Below is a small trained network, with its code and all its weights. Each question gives an input and a class and asks what happens when units are switched off, that is, made to give their printed mean instead of their output.

import numpy as np


def w(rows, s, z=0):
    codes = np.array(rows[::2]) - 128.0
    scale = np.full(codes.shape[1], s)
    scale[-1] = z or s
    return codes * scale


def f(y):
    return y / 2 * (1 + np.tanh(0.7978845608 * (y + 0.044715 * y**3)))


def log_softmax(a):
    a = a - a.max(-1, keepdims=True)
    return a - np.log(np.exp(a).sum(-1, keepdims=True))


def net(x, mask):
    res = np.array(x, float).reshape(1, 8) / 4 @ E
    y = f(res @ A[0][:, :-1].T + A[0][:, -1])
    res = res + np.where(mask, y, B[0][:, -1]) @ B[0][:, :-1]
    return log_softmax(res[-1] @ U[:, :-1].T + U[:, -1])


A, B = {}, {}
E = w([
[126,128,127,126,128,127],'x0',
[138,121,136,108,8,165],'x1',
[133,124,132,134,128,126],'x2',
[130,126,130,134,127,125],'x3',
[223,165,108,88,121,72],'x4',
[141,51,30,143,127,151],'x5',
[149,117,143,148,129,129],'x6',
[121,133,122,122,128,127],'x7',
],0.015)
A[0] = w([
[81,104,157,154,132,122,198],'neuron 1',
[98,124,118,164,98,157,143],'neuron 2',
[124,134,135,133,130,139,121],'neuron 3',
[126,121,123,141,122,136,134],'neuron 4',
[136,150,133,130,136,123,117],'neuron 5',
[107,104,108,141,252,120,39],'neuron 6',
[169,133,88,112,104,119,10],'neuron 7',
[173,60,23,125,162,132,218],'neuron 8',
[102,131,168,133,110,119,98],'neuron 9',
[184,181,152,94,204,78,142],'neuron 10',
[238,165,72,82,104,87,162],'neuron 11',
[159,158,103,143,110,139,106],'neuron 12',
[122,71,86,131,87,177,94],'neuron 13',
[121,153,113,140,118,126,152],'neuron 14',
[178,227,173,102,211,64,145],'neuron 15',
[92,195,228,130,107,126,137],'neuron 16',
[97,122,103,117,101,112,120],'neuron 17',
[139,168,122,133,155,116,133],'neuron 18',
[82,55,137,150,84,144,102],'neuron 19',
[52,112,181,166,160,165,38],'neuron 20',
[106,106,114,145,247,93,210],'neuron 21',
[123,120,108,144,173,138,165],'neuron 22',
[112,95,137,160,134,89,88],'neuron 23',
[113,157,147,120,117,149,119],'neuron 24',
[115,99,122,130,129,167,117],'neuron 25',
[123,141,130,118,138,90,135],'neuron 26',
[133,132,147,119,62,109,144],'neuron 27',
[186,130,112,105,101,98,116],'neuron 28',
[117,131,105,164,199,120,206],'neuron 29',
[106,123,98,162,240,124,67],'neuron 30',
[100,113,137,154,153,123,118],'neuron 31',
[226,169,71,103,102,84,23],'neuron 32',
[149,96,70,122,149,121,22],'neuron 33',
[68,118,156,158,141,156,177],'neuron 34',
[166,69,33,114,158,145,2],'neuron 35',
[104,168,217,117,110,145,70],'neuron 36',
],0.014,0.0099)
B[0] = w([
[141,132,110,104,147,155,183],'neuron 1',
[134,131,117,154,157,140,162],'neuron 2',
[128,130,120,120,133,122,129],'neuron 3',
[123,120,133,132,138,134,133],'neuron 4',
[115,119,136,140,130,127,136],'neuron 5',
[159,136,99,74,154,187,204],'neuron 6',
[143,129,113,99,145,171,145],'neuron 7',
[148,137,105,113,169,207,250],'neuron 8',
[113,137,121,80,134,128,148],'neuron 9',
[102,140,128,207,144,125,224],'neuron 10',
[93,127,142,107,110,68,241],'neuron 11',
[119,122,138,99,132,135,140],'neuron 12',
[125,140,116,190,144,135,178],'neuron 13',
[139,119,146,134,138,134,136],'neuron 14',
[92,130,132,253,133,129,251],'neuron 15',
[145,119,118,29,112,114,220],'neuron 16',
[157,118,139,149,142,132,138],'neuron 17',
[124,121,130,169,136,115,157],'neuron 18',
[124,137,120,173,139,152,174],'neuron 19',
[111,126,152,124,95,71,184],'neuron 20',
[128,115,153,80,69,70,251],'neuron 21',
[128,119,150,130,113,107,171],'neuron 22',
[115,131,116,96,125,130,133],'neuron 23',
[147,114,141,116,125,124,146],'neuron 24',
[129,121,132,173,125,143,148],'neuron 25',
[133,121,138,164,134,122,148],'neuron 26',
[121,126,133,72,144,134,170],'neuron 27',
[132,133,139,82,128,117,175],'neuron 28',
[98,132,140,109,113,71,211],'neuron 29',
[163,124,114,65,141,173,205],'neuron 30',
[117,139,114,93,127,124,153],'neuron 31',
[185,112,114,39,110,172,197],'neuron 32',
[108,131,152,117,102,87,155],'neuron 33',
[160,130,129,80,133,152,194],'neuron 34',
[114,123,166,96,85,57,186],'neuron 35',
[159,117,113,62,119,141,184],'neuron 36',
],0.029,0.02)
U = w([
[136,115,200,81,60,16,62],'0',
[210,120,103,69,161,207,254],'1',
[117,150,131,254,197,159,11],'2',
],0.0097,0.0008)

Each question gives the input, the list of numbers given to net, and the class t.
The units are the neurons (one row each of A and B). Each row of codes is followed by its name. A weight is (code - 128) times the scale printed after its matrix; where a second scale follows, it is the last column's (A, B and U).
mask holds one flag per neuron, in row order. A switched-off neuron (its flag False) gives its mean, the last column of its row in B, instead of its output. The means were averaged over made-up inputs and are rounded, as every weight is.
A unit's drop is (log p(t) with every unit on - log p(t) with that unit switched off) / (log p(t) with every unit on - log p(t) with every unit switched off).
The circuit of an input: a set's keep is (log p(t) with only the set's units on - log p(t) with every unit switched off) / (log p(t) with every unit on - log p(t) with every unit switched off). Starting from the 12 units with the biggest drops (on a tie, the unit counted first), units are removed one at a time, each time the one whose removal leaves the highest keep (on an exact tie, the one counted first), for as long as the keep stays at least 0.8.
units of the circuit, in order: the units of the circuit, biggest drop first
k most important neurons: the k neurons with the biggest drops, biggest first
drop of u: that unit's drop, to one decimal
input [4,0,4,8,6,-6,7,5], class 2: units of the circuit, in order => (neuron 15)
input [-2,-8,2,-4,0,2,7,-2], class 1: 3 most important neurons => (neuron 6; neuron 30; neuron 8)
input [-6,5,-5,1,-3,-8,-2,-2], class 1: 2 most important neurons => (neuron 21; neuron 11)
input [-8,-1,6,4,6,-1,2,-4], class 2: 2 most important neurons => (neuron 15; neuron 21)
input [-7,6,5,3,2,2,-2,-3], class 1: 2 most important neurons => (neuron 15; neuron 21)
input [-2,-7,-8,8,3,8,3,-8], class 0: 4 most important neurons => (neuron 35; neuron 21; neuron 29; neuron 33)
input [2,-5,7,1,7,-1,0,0], class 2: 2 most important neurons => (neuron 15; neuron 10)
input [7,4,5,-7,0,7,2,-8], class 2: 2 most important neurons => (neuron 13; neuron 16)
input [-3,-7,-8,-2,7,-7,7,3], class 2: 2 most important neurons => (neuron 15; neuron 10)
input [-1,-6,-2,-4,-1,3,-7,4], class 1: 2 most important neurons => (neuron 6; neuron 30)
input [-4,6,8,3,7,8,-7,4], class 1: 3 most important neurons => (neuron 8; neuron 32; neuron 21)
input [-5,1,6,-3,-5,-8,-1,1], class 1: 2 most important neurons => (neuron 21; neuron 11)
input [-3,-1,-1,8,7,-2,-5,1], class 2: drop of neuron 10 => 0.1
input [-8,-5,-7,7,4,-6,3,8], class 2: units of the circuit, in order => (neuron 15)
input [-2,3,6,-2,-8,-6,1,7], class 1: drop of neuron 21 => 0.3
input [4,6,5,8,3,8,0,7], class 1: drop of neuron 8 => 5.8
